Here is a tiny trained network, its code and every weight. The questions are about switching its units off for an input and a class, where a switched-off unit gives its printed mean instead of its output.

import numpy as np


def w(rows, s, z=0):
    codes = np.array(rows[::2]) - 128.0
    scale = np.full(codes.shape[1], s)
    scale[-1] = z or s
    return codes * scale


def f(y):
    return y / 2 * (1 + np.tanh(0.7978845608 * (y + 0.044715 * y**3)))


def log_softmax(a):
    a = a - a.max(-1, keepdims=True)
    return a - np.log(np.exp(a).sum(-1, keepdims=True))


def net(x, mask):
    res = np.array(x, float).reshape(1, 5) / 4 @ E
    y = f(res @ A[0][:, :-1].T + A[0][:, -1])
    res = res + np.where(mask, y, B[0][:, -1]) @ B[0][:, :-1]
    return log_softmax(res[-1] @ U[:, :-1].T + U[:, -1])


A, B = {}, {}
E = w([
[237,177,151,158,254],'x0',
[74,115,132,146,132],'x1',
[27,89,48,40,176],'x2',
[147,42,102,142,133],'x3',
[142,100,198,39,102],'x4',
],0.009)
A[0] = w([
[91,100,81,139,151,167],'N1',
[134,172,85,63,76,114],'N2',
[177,74,109,106,182,96],'N3',
[157,118,213,126,100,121],'N4',
[213,183,127,234,141,194],'N5',
[52,154,75,157,169,131],'N6',
[69,127,161,28,132,207],'N7',
[152,139,169,101,78,203],'N8',
[131,215,143,38,157,203],'N9',
[74,151,148,83,71,140],'N10',
[98,161,155,39,114,182],'N11',
[208,108,176,125,71,158],'N12',
[69,182,97,181,73,115],'N13',
[112,214,97,147,170,87],'N14',
[210,201,51,151,119,140],'N15',
[188,153,141,134,106,180],'N16',
[120,85,109,132,66,157],'N17',
[106,146,128,92,168,254],'N18',
[198,128,115,201,143,149],'N19',
[67,119,83,128,145,169],'N20',
[97,159,140,119,55,52],'N21',
[120,77,137,192,86,166],'N22',
[181,82,112,119,156,89],'N23',
[117,206,115,207,49,127],'N24',
[132,118,155,89,118,224],'N25',
[122,123,134,121,66,206],'N26',
[92,112,12,122,101,214],'N27',
[148,121,162,93,167,159],'N28',
[32,139,99,181,126,214],'N29',
[104,134,12,76,140,229],'N30',
[69,171,161,71,114,136],'N31',
],0.011,0.0028)
B[0] = w([
[166,36,151,138,47,178],'N1',
[186,201,52,76,209,172],'N2',
[175,158,128,100,148,171],'N3',
[150,141,200,117,86,185],'N4',
[57,149,145,161,112,254],'N5',
[94,89,139,122,88,186],'N6',
[102,185,76,100,182,240],'N7',
[118,102,137,107,124,184],'N8',
[123,127,102,98,124,212],'N9',
[132,165,114,95,167,205],'N10',
[160,181,62,129,196,210],'N11',
[113,54,175,127,85,204],'N12',
[126,99,103,176,157,187],'N13',
[121,114,134,170,93,167],'N14',
[2,118,173,193,143,190],'N15',
[113,112,168,141,106,182],'N16',
[200,90,123,177,126,189],'N17',
[172,145,113,70,60,180],'N18',
[118,155,167,182,157,202],'N19',
[149,104,181,104,148,192],'N20',
[163,209,113,156,118,174],'N21',
[107,107,143,171,133,173],'N22',
[145,139,136,118,155,154],'N23',
[114,174,103,163,134,198],'N24',
[186,155,141,57,161,172],'N25',
[176,133,116,117,89,181],'N26',
[171,64,187,79,150,230],'N27',
[153,141,142,93,121,171],'N28',
[115,87,144,147,107,206],'N29',
[163,100,156,51,74,233],'N30',
[103,212,91,119,154,192],'N31',
],0.0066,0.0096)
U = w([
[116,1,177,128,96,239],'0',
[149,155,79,57,218,133],'1',
[38,155,131,239,206,6],'2',
],0.0089,0.0016)

Each question gives the input, the list of numbers given to net, and the class t.
The units are the neurons (one row each of A and B). Each row of codes is followed by its name. A weight is (code - 128) times the scale printed after its matrix; where a second scale follows, it is the last column's (A, B and U).
mask holds one flag per neuron, in row order. A switched-off neuron (its flag False) gives its mean, the last column of its row in B, instead of its output. The means were averaged over made-up inputs and are rounded, as every weight is.
A unit's drop is (log p(t) with every unit on - log p(t) with that unit switched off) / (log p(t) with every unit on - log p(t) with every unit switched off).
The circuit of an input: a set's keep is (log p(t) with only the set's units on - log p(t) with every unit switched off) / (log p(t) with every unit on - log p(t) with every unit switched off). Starting from the 12 units with the biggest drops (on a tie, the unit counted first), units are removed one at a time, each time the one whose removal leaves the highest keep (on an exact tie, the one counted first), for as long as the keep stays at least 0.8.
circuit, biggest first: the units of the circuit, biggest drop first
unit that matters most: the unit with the biggest drop
top k neurons: the k neurons with the biggest drops, biggest first
drop when u is switched off: that unit's drop, to one decimal
input [5,-3,-8,-8,4], class 2: top 2 neurons : [N5; N15]
input [1,2,-6,-7,2], class 2: circuit, biggest first : [N30; N5]
input [-6,1,7,4,4], class 1: unit that matters most : N7
input [-6,6,-1,-8,-2], class 1: circuit, biggest first : [N15; N10]
input [7,-3,8,-8,-5], class 0: top 2 neurons : [N14; N6]
input [3,8,7,-1,0], class 0: circuit, biggest first : [N1; N6]
input [2,-5,1,-2,0], class 2: top 2 neurons : [N27; N30]
input [-6,2,8,-4,-5], class 0: top 3 neurons : [N1; N29; N6]
input [6,-3,4,-7,-2], class 2: top 2 neurons : [N15; N14]
input [-8,-2,8,6,1], class 1: top 4 neurons : [N7; N2; N10; N11]
input [5,-3,-8,0,2], class 2: top 3 neurons : [N5; N19; N15]
input [3,2,-1,8,-4], class 2: drop when N19 is switched off : 0.1
input [3,6,-7,7,0], class 2: drop when N5 is switched off : 0.2
input [4,-5,4,1,-8], class 0: unit that matters most : N30
input [-8,-2,3,3,1], class 1: drop when N2 is switched off : 0.2
